Below are the code and all the weights of a small trained network. Each question names an input and a target symbol and asks about switching units off, where a switched-off unit gives its printed mean instead of its output.

import numpy as np


def w(rows, s, z=0):
    codes = np.array(rows[::2]) - 128.0
    scale = np.full(codes.shape[1], s)
    scale[-1] = z or s
    return codes * scale


def f(y):
    return y / 2 * (1 + np.tanh(0.7978845608 * (y + 0.044715 * y**3)))


def softmax(a):
    e = np.exp(a - a.max(-1, keepdims=True))
    return e / e.sum(-1, keepdims=True)


def log_softmax(a):
    a = a - a.max(-1, keepdims=True)
    return a - np.log(np.exp(a).sum(-1, keepdims=True))


def net(x, mask):
    ids = ['αγδλξσφψ'.index(c) for c in x.split()]
    T = len(ids)
    res = E[ids] + P[:T]
    u = 0
    for l in range(2):
        r = res
        for j in range(3):
            rows = slice(4 * j, 4 * j + 4)
            q, k, v = (r @ M[l][rows].T for M in (Q, K, V))
            z = softmax(np.where(np.tri(T) > 0, q @ k.T / 4**0.5, -1e9)) @ v
            o = O[l][rows]
            res = res + np.where(mask[u + j], z, o[:, -1]) @ o[:, :-1]
        u += 3
        y = f(res @ A[l][:, :-1].T + A[l][:, -1])
        res = res + np.where(mask[u : u + 4], y, B[l][:, -1]) @ B[l][:, :-1]
        u += 4
    return log_softmax(res[-1] @ U[:, :-1].T + U[:, -1])


Q, K, V, O, A, B = {}, {}, {}, {}, {}, {}
E = w([
[101,203,12],'α',
[83,253,113],'γ',
[124,46,17],'δ',
[248,66,142],'λ',
[24,241,243],'ξ',
[145,79,221],'σ',
[43,49,113],'φ',
[113,54,65],'ψ',
],0.011)
P = w([
[193,85,139],'0',
[120,82,136],'1',
[92,94,136],'2',
[54,98,135],'3',
[43,113,133],'4',
[36,121,137],'5',
[20,126,129],'6',
[3,112,135],'7',
],0.0048)
Q[0] = w([
[102,95,126],'0.h0',
[163,187,123],'0.h0',
[139,135,156],'0.h0',
[148,149,89],'0.h0',
[112,74,125],'0.h1',
[137,162,124],'0.h1',
[148,162,105],'0.h1',
[114,104,125],'0.h1',
[64,116,5],'0.h2',
[182,174,123],'0.h2',
[74,118,30],'0.h2',
[113,55,140],'0.h2',
],0.016)
K[0] = w([
[38,139,177],'0.h0',
[143,94,85],'0.h0',
[129,120,151],'0.h0',
[137,134,66],'0.h0',
[73,89,83],'0.h1',
[166,178,175],'0.h1',
[110,140,133],'0.h1',
[113,104,109],'0.h1',
[101,193,76],'0.h2',
[107,113,197],'0.h2',
[91,254,62],'0.h2',
[163,136,92],'0.h2',
],0.014)
V[0] = w([
[148,129,160],'0.h0',
[129,99,172],'0.h0',
[63,177,135],'0.h0',
[104,108,133],'0.h0',
[145,64,122],'0.h1',
[137,108,68],'0.h1',
[161,82,149],'0.h1',
[79,125,122],'0.h1',
[116,177,89],'0.h2',
[143,254,164],'0.h2',
[120,192,120],'0.h2',
[170,59,143],'0.h2',
],0.0083)
O[0] = w([
[214,150,108,89],'0.h0',
[163,121,78,153],'0.h0',
[168,128,188,184],'0.h0',
[178,149,94,191],'0.h0',
[193,159,158,252],'0.h1',
[172,122,162,244],'0.h1',
[178,139,168,149],'0.h1',
[164,143,88,218],'0.h1',
[157,157,2,205],'0.h2',
[224,182,82,8],'0.h2',
[117,193,68,136],'0.h2',
[96,118,166,67],'0.h2',
],0.0057,0.0016)
A[0] = w([
[65,208,137,208],'0.n0',
[62,31,111,222],'0.n1',
[118,175,115,82],'0.n2',
[2,183,240,253],'0.n3',
],0.0072,0.0037)
B[0] = w([
[129,170,71,191],'0.n0',
[139,110,100,250],'0.n1',
[92,139,132,127],'0.n2',
[249,178,148,254],'0.n3',
],0.012,0.0055)
Q[1] = w([
[129,65,77],'1.h0',
[63,43,132],'1.h0',
[107,104,161],'1.h0',
[1,91,61],'1.h0',
[182,78,33],'1.h1',
[179,135,18],'1.h1',
[94,122,25],'1.h1',
[120,127,171],'1.h1',
[156,200,162],'1.h2',
[149,114,77],'1.h2',
[191,21,137],'1.h2',
[181,93,209],'1.h2',
],0.0099)
K[1] = w([
[52,85,36],'1.h0',
[69,169,40],'1.h0',
[172,153,86],'1.h0',
[78,183,3],'1.h0',
[128,219,156],'1.h1',
[123,254,167],'1.h1',
[82,206,85],'1.h1',
[115,86,165],'1.h1',
[233,142,162],'1.h2',
[58,216,63],'1.h2',
[100,24,75],'1.h2',
[161,89,168],'1.h2',
],0.0085)
V[1] = w([
[160,81,133],'1.h0',
[127,88,169],'1.h0',
[205,114,50],'1.h0',
[230,127,198],'1.h0',
[162,81,183],'1.h1',
[110,94,90],'1.h1',
[237,198,158],'1.h1',
[114,179,89],'1.h1',
[105,51,92],'1.h2',
[150,72,90],'1.h2',
[75,48,151],'1.h2',
[143,254,195],'1.h2',
],0.0093)
O[1] = w([
[97,165,173,149],'1.h0',
[124,80,173,114],'1.h0',
[49,253,183,208],'1.h0',
[180,119,210,185],'1.h0',
[21,60,155,111],'1.h1',
[117,86,92,103],'1.h1',
[108,248,169,254],'1.h1',
[207,244,145,159],'1.h1',
[105,224,100,95],'1.h2',
[79,173,154,137],'1.h2',
[124,175,194,41],'1.h2',
[245,25,96,161],'1.h2',
],0.0052,0.0098)
A[1] = w([
[197,105,179,70],'1.n0',
[8,110,155,177],'1.n1',
[119,178,154,253],'1.n2',
[86,100,78,102],'1.n3',
],0.014,0.006)
B[1] = w([
[84,178,90,255],'1.n0',
[120,65,133,243],'1.n1',
[170,97,135,250],'1.n2',
[3,192,173,152],'1.n3',
],0.011,0.013)
U = w([
[32,226,36,123],'α',
[205,119,70,254],'γ',
[21,189,92,41],'δ',
[106,153,98,44],'λ',
[88,254,201,138],'ξ',
[111,154,99,38],'σ',
[217,45,151,194],'φ',
[93,98,65,250],'ψ',
],0.0076,0.0042)

Each question gives the input, a string of symbols that net reads in full, and the target symbol t.
The units are the heads (4 rows each of Q, K, V and O) and the neurons (one row each of A and B). Each row of codes is followed by its name. A weight is (code - 128) times the scale printed after its matrix; where a second scale follows, it is the last column's (O, A, B and U).
mask holds one flag per unit, layer by layer, with each layer's heads first. A switched-off unit (its flag False) gives its mean, the last column of its rows in O or B, instead of its output. The means were averaged over made-up inputs and are rounded, as every weight is.
A unit's drop is (log p(t) with every unit on - log p(t) with that unit switched off) / (log p(t) with every unit on - log p(t) with every unit switched off).
The circuit of an input: a set's keep is (log p(t) with only the set's units on - log p(t) with every unit switched off) / (log p(t) with every unit on - log p(t) with every unit switched off). Starting from the 12 units with the biggest drops (on a tie, the unit counted first), units are removed one at a time, each time the one whose removal leaves the highest keep (on an exact tie, the one counted first), for as long as the keep stays at least 0.8.
circuit, biggest first: the units of the circuit, biggest drop first
top k neurons: the k neurons with the biggest drops, biggest first
top k neurons in layer l: the k neurons of layer l with the biggest drops, biggest first
heads that matter: for each layer, one digit per head in row order, 1 if its drop is at least 0.15 and else 0, layers parted by /
input α ψ σ ψ δ φ, target α: circuit, biggest first => (0.n3, 0.h2, 1.h0)
input σ δ δ φ ψ ψ γ λ, target φ: top 2 neurons in layer 0 => (0.n3, 0.n0)
input γ σ φ γ ξ φ, target γ: circuit, biggest first => (0.h2, 1.h2)
input ξ ξ σ δ δ, target ξ: heads that matter => 000 / 011
input φ α λ ψ, target α: heads that matter => 001 / 100
input δ ξ δ α ξ λ φ, target ξ: heads that matter => 100 / 010
input δ λ λ σ φ, target φ: top 3 neurons => (0.n3, 1.n0, 1.n1)
input λ λ λ φ γ δ γ δ, target γ: circuit, biggest first => (0.h2, 1.h1, 1.h2)
input λ α φ φ ψ α ψ ξ, target γ: circuit, biggest first => (1.h2, 0.n3, 1.n0)
input ψ α γ φ γ λ ψ ξ, target γ: circuit, biggest first => (1.h2, 1.n0, 0.n3)
input ψ ξ φ ξ σ σ λ, target φ: circuit, biggest first => (0.h2, 1.h1, 0.n0, 1.n3)
input ξ σ ψ φ δ γ, target γ: heads that matter => 000 / 001
input φ ψ φ, target φ: circuit, biggest first => (1.h1, 1.n0)
input ξ α ξ δ σ α σ δ, target α: top 2 neurons => (0.n3, 1.n1)
input γ δ σ ξ φ, target ξ: top 3 neurons => (0.n3, 1.n1, 0.n0)
input ψ ψ δ δ α δ ψ, target α: circuit, biggest first => (0.n3, 1.h0, 0.h2)
input λ σ γ σ λ σ φ φ, target γ: top 2 neurons in layer 0 => (0.n0, 0.n1)
input δ ψ φ δ α φ, target α: circuit, biggest first => (0.n3, 1.h0, 0.h2)
input ψ ψ δ γ λ ψ, target γ: top 2 neurons => (1.n0, 1.n3)
input δ γ σ ψ ψ ψ, target γ: top 3 neurons => (1.n0, 1.n3, 0.n0)
input ψ ξ ψ ψ λ δ, target ξ: top neuron in layer 0 => (0.n3)
